Below are the code and all the weights of a small trained network. Each question names an input and a target symbol and asks about switching units off, where a switched-off unit gives its printed mean instead of its output.

import numpy as np


def w(rows, s, z=0):
    codes = np.array(rows[::2]) - 128.0
    scale = np.full(codes.shape[1], s)
    scale[-1] = z or s
    return codes * scale


def norm(h):
    return h / np.sqrt((h * h).mean(-1, keepdims=True) + 1e-5)


def f(y):
    return y / 2 * (1 + np.tanh(0.7978845608 * (y + 0.044715 * y**3)))


def softmax(a):
    e = np.exp(a - a.max(-1, keepdims=True))
    return e / e.sum(-1, keepdims=True)


def log_softmax(a):
    a = a - a.max(-1, keepdims=True)
    return a - np.log(np.exp(a).sum(-1, keepdims=True))


def net(x, mask):
    ids = ['ΔΘΛΞΦαβγζηπστψω'.index(c) for c in x.split()]
    T = len(ids)
    res = E[ids] + P[:T]
    r = norm(res)
    for j in range(3):
        rows = slice(2 * j, 2 * j + 2)
        q, k, v = (r @ M[0][rows].T for M in (Q, K, V))
        z = softmax(np.where(np.tri(T) > 0, q @ k.T / 2**0.5, -1e9)) @ v
        o = O[0][rows]
        res = res + np.where(mask[j], z, o[:, -1]) @ o[:, :-1]
    y = f(norm(res) @ A[0][:, :-1].T + A[0][:, -1])
    res = res + np.where(mask[3:27], y, B[0][:, -1]) @ B[0][:, :-1]
    return log_softmax(norm(res)[-1] @ U[:, :-1].T + U[:, -1])


Q, K, V, O, A, B = {}, {}, {}, {}, {}, {}
E = w([
[64,119,160,122,127],'Δ',
[116,99,150,114,160],'Θ',
[72,119,164,122,127],'Λ',
[60,119,169,124,128],'Ξ',
[126,86,166,101,168],'Φ',
[103,136,162,76,137],'α',
[148,94,153,77,171],'β',
[123,113,172,72,131],'γ',
[91,169,141,103,192],'ζ',
[137,113,147,108,225],'η',
[75,118,207,114,136],'π',
[174,77,203,127,104],'σ',
[65,155,167,250,55],'τ',
[227,112,133,129,167],'ψ',
[118,114,175,196,210],'ω',
],0.016)
P = w([
[82,3,57,61,153],'0',
[85,28,76,67,155],'1',
[98,48,92,72,154],'2',
[111,78,105,74,150],'3',
[123,102,117,77,148],'4',
[133,128,125,82,145],'5',
[144,148,133,88,145],'6',
[153,169,148,88,145],'7',
[157,180,152,97,145],'8',
[156,190,160,97,142],'9',
],0.0053)
Q[0] = w([
[104,106,194,168,136],'head 1',
[32,153,200,62,214],'head 1',
[113,170,218,26,177],'head 2',
[109,76,200,118,175],'head 2',
[110,137,6,221,101],'head 3',
[160,160,77,141,77],'head 3',
],0.015)
K[0] = w([
[174,208,87,170,105],'head 1',
[163,253,207,206,59],'head 1',
[173,163,213,147,186],'head 2',
[161,194,186,96,127],'head 2',
[61,44,24,125,36],'head 3',
[89,93,69,158,140],'head 3',
],0.012)
V[0] = w([
[94,224,85,162,66],'head 1',
[91,172,238,130,122],'head 1',
[25,172,112,102,119],'head 2',
[129,84,129,38,246],'head 2',
[100,139,90,237,169],'head 3',
[69,49,203,137,123],'head 3',
],0.012)
O[0] = w([
[102,178,59,145,61,65],'head 1',
[95,21,124,127,160,180],'head 1',
[2,158,137,85,128,127],'head 2',
[133,169,18,130,135,250],'head 2',
[112,136,100,233,223,86],'head 3',
[135,61,105,200,76,191],'head 3',
],0.0099,0.019)
A[0] = w([
[167,104,248,131,183,152],'neuron 1',
[94,97,92,108,146,128],'neuron 2',
[134,133,186,212,67,95],'neuron 3',
[118,142,193,228,207,130],'neuron 4',
[88,119,102,86,131,58],'neuron 5',
[140,106,118,95,146,102],'neuron 6',
[165,128,126,108,24,131],'neuron 7',
[131,170,162,160,132,254],'neuron 8',
[120,130,44,131,84,147],'neuron 9',
[80,158,149,172,43,253],'neuron 10',
[139,90,141,122,40,91],'neuron 11',
[77,176,144,204,124,136],'neuron 12',
[157,114,138,80,142,141],'neuron 13',
[170,101,136,95,127,175],'neuron 14',
[175,81,130,194,125,170],'neuron 15',
[80,240,91,144,96,146],'neuron 16',
[91,120,154,87,164,111],'neuron 17',
[99,142,132,93,246,213],'neuron 18',
[62,88,172,132,115,161],'neuron 19',
[136,124,152,98,149,147],'neuron 20',
[137,139,89,114,166,195],'neuron 21',
[175,103,98,133,34,169],'neuron 22',
[186,181,94,133,137,58],'neuron 23',
[184,90,124,153,67,137],'neuron 24',
],0.016,0.0054)
B[0] = w([
[161,181,197,143,106,179],'neuron 1',
[151,122,115,108,126,255],'neuron 2',
[8,151,229,107,124,133],'neuron 3',
[171,100,96,194,18,157],'neuron 4',
[110,140,161,111,83,178],'neuron 5',
[92,150,128,103,137,190],'neuron 6',
[112,125,169,194,199,164],'neuron 7',
[120,183,149,33,65,123],'neuron 8',
[156,193,143,129,140,237],'neuron 9',
[137,214,106,165,119,161],'neuron 10',
[128,91,158,124,165,177],'neuron 11',
[70,208,140,37,55,134],'neuron 12',
[104,162,94,141,147,191],'neuron 13',
[111,166,137,129,152,221],'neuron 14',
[107,161,153,175,77,219],'neuron 15',
[185,96,132,108,85,148],'neuron 16',
[156,119,171,155,127,149],'neuron 17',
[165,99,162,163,82,240],'neuron 18',
[188,146,126,120,135,196],'neuron 19',
[125,150,113,164,144,148],'neuron 20',
[123,143,161,108,85,224],'neuron 21',
[85,163,155,174,171,217],'neuron 22',
[122,126,139,110,136,140],'neuron 23',
[76,123,152,155,123,187],'neuron 24',
],0.011,0.0084)
U = w([
[106,122,121,118,94,53],'Δ',
[136,187,75,186,128,108],'Θ',
[104,105,86,139,124,72],'Λ',
[67,96,86,136,90,84],'Ξ',
[95,139,89,199,191,224],'Φ',
[67,148,147,47,136,212],'α',
[123,170,98,95,212,167],'β',
[67,131,162,94,231,95],'γ',
[166,146,149,52,37,137],'ζ',
[233,133,52,87,138,89],'η',
[124,15,156,85,155,253],'π',
[127,119,249,176,171,110],'σ',
[53,186,168,150,55,147],'τ',
[214,199,206,106,152,108],'ψ',
[197,103,145,215,61,66],'ω',
],0.016,0.0026)

Each question gives the input, a string of symbols that net reads in full, and the target symbol t.
The units are the heads (2 rows each of Q, K, V and O) and the neurons (one row each of A and B). Each row of codes is followed by its name. A weight is (code - 128) times the scale printed after its matrix; where a second scale follows, it is the last column's (O, A, B and U).
mask holds one flag per unit, heads first, then neurons. A switched-off unit (its flag False) gives its mean, the last column of its rows in O or B, instead of its output. The means were averaged over made-up inputs and are rounded, as every weight is.
A unit's drop is (log p(t) with every unit on - log p(t) with that unit switched off) / (log p(t) with every unit on - log p(t) with every unit switched off).
The circuit of an input: a set's keep is (log p(t) with only the set's units on - log p(t) with every unit switched off) / (log p(t) with every unit on - log p(t) with every unit switched off). Starting from the 12 units with the biggest drops (on a tie, the unit counted first), units are removed one at a time, each time the one whose removal leaves the highest keep (on an exact tie, the one counted first), for as long as the keep stays at least 0.8.
units of the circuit, in order: the units of the circuit, biggest drop first
most important unit: the unit with the biggest drop
k most important neurons: the k neurons with the biggest drops, biggest first
which heads matter: for each layer, one digit per head in row order, 1 if its drop is at least 0.15 and else 0, layers parted by /
drop of u: that unit's drop, to one decimal
input π Φ τ ζ Λ, target ζ: most important neuron : [neuron 16]
input γ Θ π σ γ, target σ: which heads matter : 010
input π Φ τ Θ π π Φ, target Φ: units of the circuit, in order : [head 1; neuron 7; neuron 22]
input σ π ω Θ ω π Φ γ, target π: which heads matter : 100
input ζ η ψ σ, target ψ: which heads matter : 101
input π ψ τ π ψ ω Θ α Ξ Λ, target Θ: units of the circuit, in order : [head 1; neuron 10]
input Φ Θ Λ, target Φ: units of the circuit, in order : [head 3; neuron 18; neuron 4; neuron 21]
input ω Θ Φ Λ Θ π Ξ ζ η, target η: which heads matter : 010
input Θ ψ ζ, target ψ: 3 most important neurons : [neuron 18; neuron 21; neuron 4]
input σ γ Θ Ξ ζ Λ, target ζ: which heads matter : 000
input Θ ζ Ξ, target ζ: which heads matter : 010
input π ζ ω γ α γ, target γ: which heads matter : 000
input π α η, target π: units of the circuit, in order : [neuron 10; neuron 1]
input π Φ η Θ π Λ, target π: most important unit : head 1
input α γ σ ζ Θ α Θ Θ α α, target α: which heads matter : 011
input Θ ω γ, target ω: which heads matter : 001
input η γ Λ Λ Φ π Θ γ η Ξ, target η: which heads matter : 101
input π ζ α ω ω Θ σ σ Ξ, target σ: which heads matter : 010
input γ Λ Φ Θ Λ, target Φ: 2 most important neurons : [neuron 22; neuron 9]
input ω Φ Θ η Φ, target η: most important unit : head 2
input β η γ ω α π Φ π Δ α, target π: drop of head 1 : 0.4
